Rows, each with the grade of its hidden value
[ 113  101   41   50 -114  -60   67   26   96  148   56   94    3  -43
    6 -116   43  -77  -79  -26  279 -312   55   27  -45  103  -21   76
  -42  -56   43  128 -164    1 -137  -21] -> LB
[ 139 -104  322 -135  134 -294 -350  244  405 -221  330   94  309 -257
  165  221  381 -185  147  -74 -440  127 -108  -13 -452  362  -79  156
  324   34  121  -74  215 -421 -181  203] -> Dp
[  68   59  -81  -89   38   37   96  108  -39  174  179  -20   91   90
  -42 -178  199  -73   42  188  345 -153   77  -38  -94 -207  -24  108
  156  -26 -107  196 -336  -95   85   71] -> MF
[-246  295 -345 -379  -69 -101  213   -3   26  211 -203 -248    0  385
 -130 -178 -337  312  -78 -114   75  -83 -290  -12   21  118   57    6
 -288  350   -9 -194 -293   41   17  -42] -> QS
[ 382   35 -279  -24  137  319  -81 -322 -174  176  306  235 -423 -209
 -377 -207  292 -269 -305  117  439 -282 -156   92  -90 -352  178  -67
   98 -590  -99  460  -42 -229   -9 -288] -> MT
[ -62 -163  650  403 -112 -130 -391  156  298 -450   59   35  660 -122
  539  303  196 -187  499 -141 -150  187  338   32  354  108  -61   30
  227  347 -171   38  383  116   28  337] -> LB
[ 249  190 -160 -227  293  135 -294 -192 -191   83  198  275 -249  -60
  -32  -36  220  -10 -247  -53   44 -213 -333   34  -42 -302  107  103
  367 -397   -9   57  332 -404   43 -222] -> NC
[-208  141  378  -22 -120 -316 -200  108  280 -176 -133  -57  391  169
  434  231 -100  162  247 -251 -284  115   42  -45  215  306  -47   54
   41  490   10 -301  218   57  -48  202] -> NT
[ -83  -68  195   -2   22 -296  152   97   58   -7  134 -132  -11  -29
  -98  -86  222  153   51  137   49   45  225  -81 -287   -2 -131  193
  173  134   69   24 -415   48  103  179] -> MT
[ 233   37  -31  -85  -19   33 -471 -361  301 -182  200  117   14 -257
 -151  179  238 -363 -106 -154 -251   83 -471  130 -203  245  232 -190
  121 -339   22  173  502 -265 -195 -212] -> CT
[ 160 -256  -95  -24   34   -4  -78 -247  251 -188  334  -86 -161 -338
 -571  -67  403 -329  -94  132  -74  242 -195   92 -476  109  145 -149
   19 -280   55  359 -108  -86  -26  -74] -> MF
[ 134   20  164  -87  -62 -226 -277  -85  396 -128  165   74   61 -241
  -35  173  166 -171  -54 -189 -315   25 -237   53 -337  462   54  -23
   31  -78  143   -5  226 -220 -275  -23] -> CT
[  82 -279  127  122   23    4 -204   11  264 -312  298  -91  268 -299
 -186   45  354 -317  199   56  -88  223   -7   93 -243   74   47  -45
  101  -37 -108  301   19  -84    8  149] -> NC
[-319   20  237  -18  -99 -349  -58   52  216 -244 -135 -267  266   46
   94  127 -157  315  190 -247 -318  186   -1    4  -22  306  -67   90
 -100  486   -9 -237  -11  134   17  212] -> BS
[-279  280  138  -26 -201 -245  228  226   19  184 -250 -147  250  343
  320  -79 -331  388  130 -161  225 -262  220  -69  255  119 -142  192
 -181  534  -58 -227 -338  217   -2  193] -> NT
[ -77   73  -66  -55   40  -53 -131 -162  -52  -80   23 -135  126   49
  -75  -47  124   57   23   45   23   30 -187   32  -74 -161   44   74
  289  -48  -69   68   50   -9  173  -33] -> QS
[-375  -19  448  184 -217 -437  153  206  221 -190 -215 -252  324  114
  245   58 -182  358  274 -177 -104   92  358  -49  142  301 -180  160
 -152  663   39 -243 -244  377   40  335] -> LB
[ -14 -131  330  142   71 -181  -47   60   45 -166  161    1   -7 -183
   17   40  201  114   98  -36  -22   43  275  -19  -76  -34  -96  151
  118  109  -37   54 -124   -4   61  187] -> MT
[ 237  137  154 -174  159 -214 -302  100  124   47  255  238   42 -197
  169  100  283  -48 -111  -92 -172 -249 -189  -14 -395  155  -78  264
  418 -243  140  -65  217 -471 -183   -4] -> QS
[  87   58 -187 -206  112  132 -180 -115   69  -38  137   34  -19    4
 -139  -22   86 -113  -43  -71  -21   42 -293   64    1  -43  158  -94
  -14  -55  -88   93  148 -213   -4  -87] -> NC
[  93   33 -378  -77   35  101  300  -80 -192  262  136  -81 -271  -50
 -489 -411  101   23 -251  192  512 -329  -71   54 -297 -249    8  126
  -32 -274  -25  329 -533   -4   78 -128] -> NC
[  27  150   98  -50  -91  -99 -102  172  163   77   68    8  327   38
  234   37    9  -44  124 -100   86 -210   -1    4  -43  161  -50  116
   44  131  -90   13  -47 -144 -135  125] -> BS
[  79 -135  -56   -7   46   73 -274 -170  189 -260  200  -64  131 -209
 -232   43  229 -254   63  -31 -125  187 -258  122 -153   44  149 -117
   67 -122  -97  231  202 -126    4  -28] -> Dp
[  44 -197  -59  -19    7  -36 -127 -124  256 -237  217 -143   74 -248
 -371  -19  248 -223   29   24 -137  212 -210  105 -346  157   98  -86
   -2  -84   -8  231  -17  -72  -19   10] -> Dp
[-232    7  -12 -126  -81 -102  109  106  152  -35    8 -303  337  283
   -9  -64   51   25  268  138   71  241   55  -56   32  -19   14  -35
   -3  411 -133   23 -334  134  177  207] -> MF
[ 329  -97   -1  109  307  267 -475 -398 -177 -258  308  308 -330 -453
 -223   56  340 -160 -209 -149  -38  -60 -235  162   12 -350  178  -11
  290 -569 -115  303  569 -311   57 -234] -> MF
[-228  303  -95 -250 -113 -147  -94 -181  114    6 -227 -158   85  294
   70   67 -283  245  -14 -253 -158   50 -319    9  174  193  116  -73
 -143  310  -18 -246  137   56  -13  -71] -> CT
[ 165   17   10  -50  -87  -82 -196 -113  302  -47  181   41   49 -232
 -144   59  153 -236  -73 -112  -88  -67 -231   87 -311  324   83  -48
  -24 -168   47  154   94 -181 -238  -63] -> CT
[ 228   31   14   67  249  168 -256  -91 -251  -32  226  245 -121 -229
    5  -54  235   -8 -111  -59  190 -284  -41   80   28 -388   11  190
  334 -359 -134  205  231 -272   84  -81] -> NC
[-188  -49  117  141   13   -4   59  -35 -125 -138  -27 -161   48   54
  -26  -65  -30  233  153  -44  163   69  234   12  249 -250  -16   58
  -50  268 -212   76 -180  208  231  151] -> MT
[-262  157 -125  -67  -41  -71   98  -80 -124    1 -187 -240   50  200
  -69 -124 -235  354   13 -123  111  -59  -80   31  144 -103    5   87
 -104  266 -119  -77 -159  170  162   20] -> QS
[ 311 -257  -70 -127   95  -38 -225 -132  402 -189  462   46  -90 -455
 -499   10  509 -483 -118   88 -236  195 -331  103 -673  292  136 -116
  101 -384  144  325   53 -342 -192  -76] -> NC
[ -76  454 -342  -15 -106  203  289 -178 -459  444 -293   30 -277  323
   -9 -349 -451  404 -270 -155  728 -655    7   45  484 -384   33  118
 -263    4 -189   56 -284  207   83 -217] -> NT
[  12  269 -215 -154  -99   54  -34 -257   39  129 -119   41 -188  102
 -114  -65 -237   79 -211 -245  111 -204 -296   78  163  120  163 -113
 -282   -3  -11  -14   96    1 -132 -219] -> NT
[ -26  321 -200   42   38  121   86 -410 -443  184 -256  142 -525  121
 -114 -234 -282  408 -389 -213  402 -443 -111   74  435 -382   92   82
  -78 -172  -11  -17   96  185  136 -335] -> LB
[-224  -88  116  217 -231 -166  150 -147  137 -165 -126 -269  131   39
 -168 -102   -3   49  111   45  132  132  129   43   66   72   12  -47
  -94  238    3  113 -237  431  132   69] -> LB
[  45   77 -159  -71  -86  -76  -62 -333  100   -4   41  -74 -183 -132
 -355  -67   52  -30 -220  -75    1  -64 -312   90 -270  145  119  -49
  -31 -220   71  138    3   -7  -79 -197] -> CT
[ 271  179 -254   -9  -27  224 -182 -423  -65  115   85  201 -302 -159
 -253 -103   49 -186 -323 -118  270 -324 -338  142   24  -89  214 -109
  -24 -481  -39  287  226 -123 -122 -354] -> NT
[-235  -26  417  135 -191 -372   43  211  305 -169  -98 -155  384   83
  272   88  -31  132  277 -100 -110  100  269  -47   73  316 -132  105
  -36  520   52 -165 -138  232  -16  298] -> LB
[ -81   56  381  118  -78 -270 -173  143  156 -134   15  -17  326  -76
  319  151   27  126  184 -191 -111  -90  153   -6  -10  190 -127  200
  140  231  -46  -96   76  -20  -67  213] -> CT

New part:
[-102  -44   22   50   84  -89   -4    8 -108   31  -67  -55  -69   90
   40   72   85   18   47  -89  -43  122   43  -78 -225  -51  -59  -45
  -88  -76   77   92   68  -95   71   70] -> ZM
[ -98   94  -44 -115  166 -107  -97   -5   25   46   13  -76   35  -36
  -29 -154  -78   42  -38  133   -9   -6  242  107   53 -128 -104  -98
  172   14  -50   46  -39 -188 -259 -154] -> Cz
[-169  147  -48 -194  145 -133 -137    6    9   -6  138  -88   -9   -6
  -44 -196  -40   75  -43  115  105  -15  178   59   58  -90 -136  -83
  157   20  -18  -33  -36 -297 -313 -121] -> JZ
[  61  -34  -63  -56 -113 -155   69   91   58   81   -9  126  144  147
 -124   21  137   -1    0 -106   89   10    3 -138 -133  104   54  -52
  -73   35   66  -15  -37  -75  -56   39] -> NZ
[  88   26  163  -41   91  -90  107 -304  -89  -37 -201   10 -149    3
 -173  -44 -219   -4  -28   66  -69  -68    7 -157  -21  222  -49  -69
  -94   79   -2 -175   89   -1 -231  176] -> DT
[-114  -48    3   28   48 -170   23   93  -44  108  -90   16   27  144
   35   77  105   21   51 -154  -35  123   53 -117 -281  -14  -22  -58
  -71  -41  126   84   54 -116   38   70] -> ZM
[ 126   45  -68  -21  -65   26    2  -57   29   51  -16   43  150   13
 -139  -21   20  -69   32  106   58  -52   60   59  158  -55   32  -62
    5    8  -54  117  -95   27 -104  -76] -> HD
[ -95  -28  -11   42   -7 -144  -69   40  -56   22  -17    0  -26   62
   19   29  105  -54   81  -89   31   88   19  -46 -163  -20   -7  -53
  -77 -104   90  127   44  -20   89   77] -> HD
[ -74    0   29   34   86   17  -66 -147 -178 -109   44 -135 -210   49
   -6   33   61   22   44   -8   30  116  -17  -65  -96  -78 -109    2
 -125 -113   37   66   71 -123   86  115] -> JZ
[ 112  -61  158  -21  132  -96  202 -184  -71   33 -324   37  -73   20
 -120   21 -172   36  -79   21 -189  -57   78 -139 -138  214  -26  -85
  -93  115  -38 -170   84    7 -196  108] -> ZM
[-196  131  -30 -222  146 -127 -129   72  -12  -34  112  -81    7  -42
  -13 -174   -6   67  -62  128   84  -59  172  124   63  -80 -119  -81
  138   16  -55  -38  -49 -276 -299 -148] -> DT
[ -82  -35  -10   13  -26 -205   -5   81  -24   71  -14   39   21  114
  -23   20  112  -24   52 -128   49   74   18 -134 -232   55   -4  -74
  -65  -50  116   46   37  -65   12   75] -> CJ
[  88  -35   42  -21   64  133  163 -112 -145  -23 -105  -45  -30  136
  -81  150   76  105  -37  -11  -56   51  -34 -100  -79  -27  -55   22
 -185   41  -24  -27    4 -162  -12   68] -> NZ
[  40  -32  -47   10  -94 -124  -24   48   20   33  -30   79   86   29
  -72   -2   96  -93   47  -27   54   -9   29   -8  -44   41   58  -69
  -53  -49   20  100  -27   64   21   14] -> HD
[ -61  139  -57 -150  107  -88  -26  -46   32   85  100  -56   73   75
 -122 -146  -57   91  -35   97   95    1  157  -44   50  -73 -122  -92
  144   79    4  -44  -58 -292 -353 -114] -> JZ
[ 110    3  -58  -28 -100 -101    8  -23   41   26   27   65   95   23
 -165  -65   46  -72    7   45   98  -52   43  -44   35   74   31  -85
   -5    2  -20   20  -59   31 -106  -26] -> JJ
[  56  -32  -43  -19 -117 -158   29   53   32   49    0   97  101   79
 -123   -9  107  -61   22  -55   90  -17    6  -99  -91  108   51  -75
  -58   -8   41   17  -29   14  -40   30] -> JJ
[ -97  -40   -8   37   12 -165  -40   64  -43   51  -49   12   -7   83
   26   38  101  -31   67 -109    3   95   42  -65 -206  -13   -9  -59
  -66  -82   99  111   47  -44   70   70] -> ZM
[  65  -50   93    9  111   66  114 -199 -188  -94  -86 -107 -178   38
  -92   60   -5   63  -52   46  -63   27   -4 -114 -100   46 -102  -23
 -148    0  -56  -84   60  -90  -37   85] -> DT
[ 139  -71  131  -10  107   41  207 -196 -149  -49 -210  -40 -114   22
 -131   64  -67   58  -90   60 -131  -48   15 -124  -95  145  -60  -51
 -148   75  -92 -153   52  -29 -122   74] -> CJ
[ -17  -72   55   52  131   49   58  -71 -163  -35 -143  -93 -105   51
   26  124   59   45   -2  -17 -128   95   49  -14 -153  -85  -66   -8
 -134  -58  -16   81   54  -76   93   54] -> Cz
[ -36  -24  -52  -13  -74 -194  -79   39    5  -15   67   44  -19   70
  -60  -40  120  -46   41  -90  115   55    8  -95 -138   62   10  -49
  -63  -76   85   43   21  -43   40   86] -> NZ
[  18  -42  -44    1  -97 -250  -62   24   34   -6   61   58  -10    8
 -116 -107   72  -94   19  -36  117   -7   45 -104 -120  144   19 -104
   -9  -63   41   -1   11   51  -29   42] -> JJ
[ -74  -29   15   28   40  -65   64   44  -87   91  -85   -6   32  159
   10  123  113   36   53 -118  -27  109    3 -113 -216  -42  -31  -37
 -112  -26  100   82   34 -128   32   68] -> HD
[  -9  -49  -34    8  -76 -181  -12   91   15   52  -39   81   71   59
  -46    8  115  -69   43  -82   44   18   29  -57 -142   68   48  -74
  -61  -48   57   73    2   27   28   39] -> HD
[ 157  -48  -65  -36 -100  -68  122   88   89  127 -134  150  257   84
 -132   50   85  -37  -16  -15  -16  -54   77   -8  -14   45   99  -67
  -33   68  -28   58  -93   30  -81  -64] -> Cz
[ -71  -16   11    5   54  -80   11  -44 -105   -1   19  -59  -93  131
  -30   42   87   55   25  -88   35  117    0 -156 -201   -9  -82  -28
 -100  -45   88    9   57 -171   10  100] -> JZ
[  77   13  180  -49   87 -191  168 -212  -13   92 -341  115  -21   43
 -151  -18 -254  -13  -19   -5 -136  -85   43 -177  -93  281   11 -101
  -73  140   49 -174   93   30 -285  179] -> HD
[ 119   72  -69  -58  -60  -31   55  -59   58  109   21   52  181   82
 -194  -51   -3  -17   10   80   94  -45   68  -54  104   -2    1  -84
   43   70  -11   26  -97  -71 -229  -75] -> JJ
[  87  -15  -57    9 -101  -60  -13   11   22   30  -30   74  112   19
  -97    3   82  -96   45   19   55  -27   29   24   34   10   62  -61
  -47  -37  -12  118  -55   75    3  -12] -> HD
[  75  -74  -57   -4  -83 -178    4   87   71   46  -79  111  115   15
  -84  -22   83  -82    0  -34    4  -22   96   -1  -85   76   80  -79
  -17  -23   -5   68  -33   79    2  -15] -> Cz
[  88  -28   86   -1   93  129  148 -198 -184  -63 -108  -88 -112   76
 -100  109    6   74  -38   46  -67   23  -30  -99  -50    8  -83   -3
 -168   24  -52  -53   29 -108  -45   78] -> DT
[  78  -10  -56   13  -89  -81  -66  -23   16  -14    4   46   50  -34
  -99  -51   53 -118   44   54   70  -37   47   45   59   18   45  -71
  -22  -65  -30  113  -40  103    3  -14] -> HD
[  91   55  -63  -25  -18  -21    4  -63   36   82   -9   20  129   28
 -136  -55  -16  -38   21   97   48  -27   99   14  105  -50   -6  -85
   51   25  -31   83  -74  -27 -162  -84] -> HD
[  81   -4  -60  -29 -121 -122   -6    5   38   21   40   79   90   48
 -148  -44   82  -73   24    0  118  -32   15  -63   -3   80   43  -69
  -32  -14   15   29  -49   19  -63   10] -> DT
[  51  -36   77    7  101   96   85 -193 -193 -109  -68 -111 -176   45
  -72   78   22   64  -33   38  -49   43  -23  -86  -73    3  -95    0
 -164  -19  -46  -43   52 -104    5   94] -> JZ
[ -95  -60   -3   21   41 -166   24  103  -30   95 -103   27   40  131
   29   80  109   17   39 -145  -49  113   67  -89 -267  -18   -6  -49
  -70  -41  107   89   42  -99   48   60] -> Cz
[-100    4  -22   -4  -23 -161  -40   29  -41   37   48   10  -15  141
  -29   21  117   -1   69 -126   93  105  -13 -142 -189   11  -29  -38
  -80  -62  138   57   36 -130   20  108] -> JZ

[ 175  -50  -63  232  249  -94   74  -82   34 -135  -35    5  -12  -49
  -23  103   58  -86  -65  400  -97  -77  123 -112  125   47  124   77
 -173  102  -20 -231  199 -154  -13   34] -> [62]
[ -22   42  143   27  130   -3   55    6  -33   31   27  -84   -1   98
 -110  -12   84   -7  123  139  -78   28   21   41   38   -9  163   17
 -221  179 -117  -90  176   38   39  -54] -> [74]
[  94  -17  -81  164   71   -6   45   72   67  -30   -3   60   53   30
 -157  101   42   66   69  263 -122   58   -3  -24   -7  -59   14  -61
   -2    9  127  -61   32  -31    9 -168] -> [65]
[ -18   64  -23  -13 -108  -19  -77   83   79   85   65   66   65  102
   52   40   36   43  -14   -7   14   82  -68   72 -112 -127 -109 -111
  157  -68   94   90  -34  -13   43  -21] -> [65]
[-179    0  -24  -30 -160 -263 -145  123    0   60    3  -54 -190   -1
   83  -54  -75  -31  145  -26 -104   52   16  180  -11   35  -10 -158
   10  157  -27   37    8  -90  -30   45] -> [67]
[  95 -175  -47 -164  -62  -48  196   93   22 -101 -189 -168 -101  -87
  -86  -79  -18  -28   37  -68  -45  -37  270   54 -119 -106   77  -21
 -117 -133   32  -91 -107  112   41 -169] -> [58]
[ -14  -14   15 -167  -38   -2   58   28   30   40  -10 -116   88   71
    0  -31   53  -42    5 -143   49   -3   81   59  -87  -73   31   25
   -8   20  -59   18   75   67   83   23] -> [74]
[ -38  -52  -30 -101 -129 -118   70  167   10   -5   10 -155  -53   31
   -1 -137   28   -6   59  -59  -54  -22  172   53    4  -45   59   43
  -71   68   12   55  -24  -14   37  -83] -> [62]
[ -27  -88 -132  -70 -125 -182   31  146   55  -16   -4 -134  -76    0
   37 -103  -26  -61   45  -51  -58   -7  210   75   23   16   59    4
   -1   93   48   52  -27 -101    5   -6] -> [58]
[ 181  -76  -18   -7  170  -36   82 -149   43  -99 -140  -22  -26  -59
   80   91   21 -139 -151  134   43  -74  165  -13  -77  -54   71    6
  -90  -99  -63 -228  105  -25   25  109] -> [58]
[  84 -206  -71  -25 -222  -96  102  155  149 -165   -4 -100  -40 -156
   67  -96  -28   20   98  -90  -29   44  131  -72   33 -103 -195 -124
    6 -204  105  101 -162  109   75 -102] -> [67]
[ -50   88   -5  203    7 -135 -166   46   63   64  114  118  -52   77
   54   81    3   16   80  243  -98  114 -113   68   45    5  -38 -162
   50  119   56   14   68 -146  -29   35] -> [65]
[   5  -60  -76  -75   36 -124   79   60  -27   -6 -130 -120 -100   10
  -90  -25   -9  -61   32   61  -92  -49  206  108  -61    2  183   28
 -106  110  -15 -124   50  -59  -12  -69] -> [58]
[   5    2   -8   10  -13 -107  -72  -44   93   -4   80  -16   41   22
  191   21   23 -102  -51   -9   58   14   16    4   30   -3  -66  -37
   41   35  -58   20  119  -75   48  206] -> [74]
[122  24   9 161 122  49  16 -33 102 -21  84  75 137  66 -22 113  86   8
  -1 217 -14  67 -53 -71  27 -67 -28 -42  -4 -16  44 -36 113 -12  53  -5] -> [60]
[ 166  -68   35 -181  153  111  108 -226  104  -36  -95  -70  188   16
  100  102   61 -172 -157 -148  197  -28  108  -13 -143  -84   11   15
    1 -142 -136 -124  164  117  121  225] -> [61]
[ 191   95   91  139  143  208   58  -45  113   13  130  127  259  148
  -28  129  176   68  -96  214   61   74 -111 -122  -41 -191  -71    3
   28 -148   75   -6   86   66  104  -63] -> [65]
[ -38   36    6   66  -81 -149  -14  160  -48  -15    4  -19 -105    6
   -9  -42   48   71   23  182 -132  -52   19   17   -9  -90   -6    9
  -78   41   34  -43    4  -57   -1 -148] -> [67]
[ -90  111   20  174   74  -87 -103   86   -7  113   61   74  -55  140
 -148   78   21   61  176  282 -175  120  -96  130   13   20  111 -125
  -41  233   42  -37  101 -108  -42 -111] -> [65]
[ -19 -153 -161  -35 -146 -208   45  152   71  -82  -48 -134  -93  -90
   -2  -80  -57  -39  105  -38  -97   -5  185   38   45   31   -9  -48
   -5   61   62   32  -41  -59    5  -47] -> [61]
[  73  -87   39 -121  -82   16   45  -33  148  -51   55  -82  109  -15
  179  -33   36  -85  -30 -196  139   43   62  -34  -24  -96 -139  -64
   39 -150  -49   84   18  112  120  146] -> [74]
[ -21   75  123   -6  -11  -13  -77  -17   35   65   53   40    7   80
   94   40   48   -4   11   30   28   71  -86   71  -84 -108  -58 -120
    4  -37  -49   -3   59   45   52   52] -> [60]
[-345  203 -125  -13 -269 -478 -418  147  -57  202  140   33 -210  112
  379  -57  -63  -93  -94  -24  -47  -61  -64  247   -1   84  -63  -41
  223  333  -45  120  105 -415  -88  314] -> [74]
[-353  -29  -70 -231 -378 -472 -356   70   73  135   37 -108 -317  -37
  447 -138 -216 -218  111 -401   44   93   59  353  -31  141 -124 -306
  203  190 -124  192  -40 -191  -46  427] -> [61]
[ 143 -129  -14  -29   12    3  192   75   69 -106  -34 -129    5  -22
  -57  -73   53  -22   28   47  -31   -6  220  -50   19  -79   75   42
 -143  -66   35  -36  -25   61   62 -122] -> [58]
[  -4 -159    7   25  -33 -141   41   41  122  -78   41 -143 -105  -60
   35  -88  -55  -99  222  -18  -65  115  152   40  152   94   41 -144
 -138  114  -45   41   25    8   25   61] -> [62]
[-132   40  -90   23 -192 -269 -253   55   90   66   95   59  -98    9
  285   16  -69  -76  -11  -39    6   62  -57  128  -13   12 -166 -182
  201   57   21  108    8 -181  -15  226] -> [60]
[ -55 -107 -160  -94 -222 -240  -33  136   82  -44   -3 -114  -83  -66
  157  -97  -56  -74    6 -137  -15  -24  161   59   11    5  -84  -46
   91   20   43   93  -52  -99   17   79] -> [61]
[-104  -75 -164  -41 -227 -305  -49  208    5  -34  -38 -106 -175  -71
   76 -106  -62  -17   47  -16 -122  -58  151   85   11   10  -32  -28
   33   91   63   41  -61 -144  -28  -39] -> [61]
[ -20  -58   -7   31  -66  -40   47  145   55    1    2  -45  -31   20
 -150  -19   -1   72  216   61 -127  116   23   65  -11  -50   11 -138
  -48   35   77   36  -43   70   27 -192] -> [60]
[  -5  -77  -20   11 -101  -31   46  144   88  -10   17  -45   -8    9
 -109  -24   -6   62  197    7  -93  126   26   51  -16  -64  -38 -152
   -7  -14   92   74  -69   84   42 -166] -> [60]
[ -39   20  -36    6    9 -102  -15   58   -9   31  -25  -30  -19   47
  -51   30   22   -4   41   93  -80   -6   28   71  -43  -24   58  -14
  -26  111   -7  -60   92  -54    6  -36] -> [67]
[  27 -122  -58    3  -48  -60  118  127   78  -69   19 -134   22  -18
 -106  -66   17    4  160    9  -87   44  130  -18   77    1   31  -16
  -90   72   37   40   17   38   51 -113] -> [74]
[ 259 -117  -23  207  161  121  182   -4  126 -154  -39   55  109  -54
 -198  132   68   69   75  309  -91   76   27 -146   18 -112  -26  -84
  -95 -163  131 -122    7  110   58 -222] -> [65]
[  26  -26   30   56   96 -116  -32  -85   54  -34   11  -35  -41  -11
  108   38    8 -121    9  103   -6    8   56   22   58   43   42  -52
  -92   96 -104  -94  159  -69   17  167] -> [61]
[ 116  -50   81   82   37   93   81   -3  164  -54  167  -32  173   50
   26    0   93   -9   93   32   43  123   -9 -110  108  -63  -75  -56
  -54  -42   -1   94   78  104  116   24] -> [67]
[ -85   -3   68  -98  -98 -126  -10   89  -32   20  -42  -94 -117    8
   30  -70    6   -5   68  -37  -52  -10   56  105  -68  -66   18  -56
  -85   37  -62  -26   11   35   28  -41] -> [74]
[  66  -53  -94  157 -103  -74 -105   41  229  -33  141  108   52  -14
  153   66  -27  -15   52   61   12  172  -60  -23   60  -35 -223 -233
  190 -102  150  145  -62  -65   32   90] -> [65]
